Each row has a name. Each piece below is followed by the name of the row it came from, unless a question asks for something else. Each question is about the rows just above it.

15	59	68	74	61	29	73	78	-51 = Y
85	51	-87	45	60	38	-56	-70	45 = X
-2	-2	73	-2	-2	77	77	77	77 = W
25	-59	-47	14	-2	-92	-48	-18	5 = E
-27	-22	-18	-27	-18	-19	-92	-55	79 = P
74	80	50	-89	38	65	-27	12	-21 = M
38	-27	65	80	-89	50	74	68	3 = H
83	9	-42	10	13	-56	-7	-17	-22 = J
The one value in W and E:
-2
Count of 76 in W:
0
Shared by M and P:
-27
How many times does P hold -18?
2
74	50	-89	80	65	-27	38 is which row, read backwards?
H

-48	10	-33	-23	15	3	-47	20 = K
68	-48	11	75	14	3	-47	21 = S
-69	31	-47	1	-16	49	-74	81 = D
Go on from 15	3	-47 to the end of its row.
20
Which value is in both D and K?
-47
Count of -48 in K:
1
75	11	-48	68 is which row, read backwards?
S
After -69	31, its row goes on with
-47	1	-16	49	-74	81

0	-11	43	-56	88	-73	-66	54	28	75	90	30	53	-62	20	-14	61	-63	75	2	-53	52	-65	-57	-8	0	49	71	15	66	45	-51	-88	-54	-64	-60	33	-12	62	-17	-64	75	62	36	-69  A
1	-3	11	-17	16	-18	-17	13	1	12	28	16	14	-16	9	-2	13	-18	12	-1	-16	12	-16	-12	-5	4	10	14	2	15	10	-9	-18	-17	-18	-16	7	-5	14	-5	-18	12	12	11	-19  B
6	-11	18	-29	16	-30	-28	20	-8	16	19	13	20	-28	14	-5	21	-30	16	-3	-28	20	-28	-22	-7	3	19	16	5	22	19	-18	-29	-28	-30	-28	13	-8	21	-9	-30	16	20	17	-30  Z
10	-13	38	-44	42	-50	-47	42	1	36	46	31	40	-46	27	-7	44	-48	36	1	-43	42	-46	-37	-13	10	38	37	15	46	38	-28	-49	-44	-49	-46	33	-10	44	-12	-48	36	42	32	-49  G
10	-13	38	-50	42	-50	-47	42	1	36	46	31	40	-46	27	-7	44	-48	36	1	-43	42	-46	-49	-13	-49	38	37	15	46	38	-49	-49	-44	-49	-46	33	-10	44	-12	-48	36	42	32	-49  C
-3	0	2	1	1	2	1	2	3	-3	0	3	1	1	2	3	1	1	-3	1	2	1	1	3	-5	4	0	-3	4	0	0	4	5	1	0	0	4	0	1	4	1	-3	0	0	1  F
10	-9	8	-22	5	-24	-24	11	-12	15	8	1	12	-23	3	-12	13	-22	15	-9	-22	12	-24	-25	2	-10	15	12	-4	14	13	-24	-23	-22	-22	-23	7	0	13	-15	-23	15	12	10	-23  T
-24	57	-24	-2	-8	-9	-25	-17	10	-8	-18	-24	-17	-26	-28	-57	-19	-8	-8	-51	1	-17	-28	-28	-5	-34	-20	-13	-37	-4	-23	-24	16	-9	-15	-30	25	58	-17	-50	-16	-8	-25	-25	-11  Q
7	-9	21	-31	26	-33	-31	24	-2	24	29	16	25	-30	17	-4	26	-32	24	-2	-30	24	-30	-24	-5	4	22	25	5	27	22	-19	-34	-30	-33	-29	14	-9	26	-9	-32	24	24	20	-33  R
-65	-8	-43	66	-9	63	66	-52	48	-53	-23	-20	-62	66	-45	23	-54	65	-53	31	66	-57	66	60	-33	12	-62	-53	10	-64	-60	51	40	68	65	63	-40	-36	-57	45	66	-53	-43	-60	65  U
-95	-8	-74	97	-13	91	96	-86	70	-72	-34	-42	-97	98	-77	28	-86	97	-72	43	97	-93	97	84	-36	4	-98	-70	1	-100	-96	68	48	100	98	97	-77	-53	-90	56	99	-72	-69	-94	95  L
-20	35	-4	-2	4	-6	-15	-1	14	-8	-4	-1	-5	-17	-8	-26	-4	-6	-8	-21	1	-2	-17	-12	-16	-7	-8	-10	-10	4	-9	-5	12	-6	-11	-20	24	31	-3	-20	-12	-8	-7	-10	-7  V
Count of -48 in C:
2
The rest of the row after 29	16:
25	-30	17	-4	26	-32	24	-2	-30	24	-30	-24	-5	4	22	25	5	27	22	-19	-34	-30	-33	-29	14	-9	26	-9	-32	24	24	20	-33

0	27	46	50	1	-80	-32	17	-47	-47 -> Tem
4	-31	-56	70	-33	32	-16	95	-58	0 -> pabi
-4	8	47	10	48	-57	-40	47	1	-37 -> nibi
-17	-31	-2	45	-25	58	12	64	-17	14 -> nife
-9	15	-53	-43	16	-84	-40	-17	50	-51 -> pulep
Which row holds 32	-33	70 read backwards?
pabi
How many times does nibi hold 47?
2

-43	13	48	-33	64	-5	48	-33	3	-71	-19	27	21	36 = loviz
-66	47	-32	34	-4	-4	-20	-4	-4	38	-43	35	-67	-77 = netav
-73	4	-71	2	-86	-22	84	6	71	-4	29	66	55	-26 = tep
26	61	-85	-24	30	33	-73	1	61	46	28	81	36	-18 = dor
-42	-76	87	9	-20	31	-2	5	71	-4	-84	39	-39	52 = kovi
Times -32 occurs in netav:
1
How many times does netav hold -4?
4
The rest of the row after 5	71	-4:
-84	39	-39	52
61	26 is which row, read backwards?
dor
Go on from 28	81 to the end of its row.
36	-18
Count of 61 in dor:
2
Go on from -73	4	-71	2 to the end of its row.
-86	-22	84	6	71	-4	29	66	55	-26

